Below is a small trained network, with its code and all its weights. Each question gives an input and a class and asks what happens when units are switched off, that is, made to give their printed mean instead of their output.

import numpy as np


def w(rows, s, z=0):
    codes = np.array(rows[::2]) - 128.0
    scale = np.full(codes.shape[1], s)
    scale[-1] = z or s
    return codes * scale


def f(y):
    return np.maximum(y, 0)


def log_softmax(a):
    a = a - a.max(-1, keepdims=True)
    return a - np.log(np.exp(a).sum(-1, keepdims=True))


def net(x, mask):
    res = np.array(x, float).reshape(1, 4) / 4 @ E
    y = f(res @ A[0][:, :-1].T + A[0][:, -1])
    res = res + np.where(mask, y, B[0][:, -1]) @ B[0][:, :-1]
    return log_softmax(res[-1] @ U[:, :-1].T + U[:, -1])


A, B = {}, {}
E = w([
[235,113,213,62,98,85],'x0',
[177,180,182,178,93,239],'x1',
[100,33,139,73,108,211],'x2',
[118,191,149,10,183,180],'x3',
],0.013)
A[0] = w([
[198,100,209,100,114,81,53],'N0',
[157,182,114,142,170,87,44],'N1',
[78,144,78,148,152,155,2],'N2',
[175,61,111,225,107,108,48],'N3',
[160,205,124,169,163,92,47],'N4',
[135,158,171,160,116,168,78],'N5',
[99,63,85,53,155,4,120],'N6',
[109,48,143,131,149,204,64],'N7',
[132,185,142,175,135,84,42],'N8',
[176,139,182,66,54,94,70],'N9',
[144,180,128,102,158,178,58],'N10',
[132,211,124,42,208,167,67],'N11',
[167,175,170,166,93,201,115],'N12',
[100,162,136,74,185,128,40],'N13',
[131,138,136,117,162,142,11],'N14',
[140,78,125,181,77,108,37],'N15',
[145,155,124,130,80,169,75],'N16',
[12,169,75,179,159,187,87],'N17',
[164,151,163,178,100,179,92],'N18',
[104,9,128,71,57,179,40],'N19',
],0.015,0.0048)
B[0] = w([
[227,162,75,162,69,121,217],'N0',
[128,172,156,128,211,147,179],'N1',
[197,146,77,99,90,93,181],'N2',
[97,4,197,166,103,101,210],'N3',
[142,189,172,109,223,108,194],'N4',
[75,147,79,101,137,151,182],'N5',
[38,136,39,76,135,254,255],'N6',
[142,205,176,128,204,74,196],'N7',
[161,148,194,71,212,131,183],'N8',
[206,112,71,156,95,94,213],'N9',
[95,88,162,116,92,98,188],'N10',
[93,22,200,198,84,59,242],'N11',
[41,157,55,44,123,236,228],'N12',
[81,108,186,153,67,129,184],'N13',
[129,88,118,144,144,116,142],'N14',
[93,59,203,148,84,120,182],'N15',
[81,134,110,83,124,180,170],'N16',
[244,148,82,159,55,96,247],'N17',
[81,128,94,119,121,181,201],'N18',
[145,198,163,135,242,70,215],'N19',
],0.0096,0.02)
U = w([
[38,139,61,107,122,178,178],'0',
[244,143,89,138,65,95,192],'1',
[79,48,233,147,83,89,2],'2',
[147,197,201,124,247,92,116],'3',
],0.012,0.00097)

Each question gives the input, the list of numbers given to net, and the class t.
The units are the neurons (one row each of A and B). Each row of codes is followed by its name. A weight is (code - 128) times the scale printed after its matrix; where a second scale follows, it is the last column's (A, B and U).
mask holds one flag per neuron, in row order. A switched-off neuron (its flag False) gives its mean, the last column of its row in B, instead of its output. The means were averaged over made-up inputs and are rounded, as every weight is.
A unit's drop is (log p(t) with every unit on - log p(t) with that unit switched off) / (log p(t) with every unit on - log p(t) with every unit switched off).
The circuit of an input: a set's keep is (log p(t) with only the set's units on - log p(t) with every unit switched off) / (log p(t) with every unit on - log p(t) with every unit switched off). Starting from the 12 units with the biggest drops (on a tie, the unit counted first), units are removed one at a time, each time the one whose removal leaves the highest keep (on an exact tie, the one counted first), for as long as the keep stays at least 0.8.
units of the circuit, in order: the units of the circuit, biggest drop first
k most important neurons: the k neurons with the biggest drops, biggest first
drop of u: that unit's drop, to one decimal
input [7,-7,-1,2], class 0: units of the circuit, in order	[N6]
input [-8,7,0,3], class 1: 3 most important neurons	[N17 N6 N2]
input [6,6,-1,0], class 0: 2 most important neurons	[N12 N17]
input [-2,7,-8,-8], class 2: 4 most important neurons	[N3 N15 N6 N19]
input [8,-7,8,4], class 1: 4 most important neurons	[N0 N9 N12 N4]
input [3,-3,8,8], class 2: 3 most important neurons	[N11 N13 N4]
input [-7,1,-1,-7], class 1: 3 most important neurons	[N17 N11 N2]
input [6,-6,6,3], class 0: 3 most important neurons	[N6 N17 N4]
input [4,4,2,-4], class 0: 2 most important neurons	[N17 N11]
input [-5,-4,-2,4], class 1: 3 most important neurons	[N17 N12 N2]
input [-6,-1,-4,-5], class 1: 2 most important neurons	[N17 N11]
input [0,-8,-8,3], class 0: 2 most important neurons	[N6 N19]
input [3,-7,-5,2], class 0: drop of N6	5.5
input [-5,3,7,1], class 3: units of the circuit, in order	[N7]
input [-1,0,-6,-8], class 2: drop of N3	2.0
input [7,-6,4,8], class 2: drop of N11	7.7
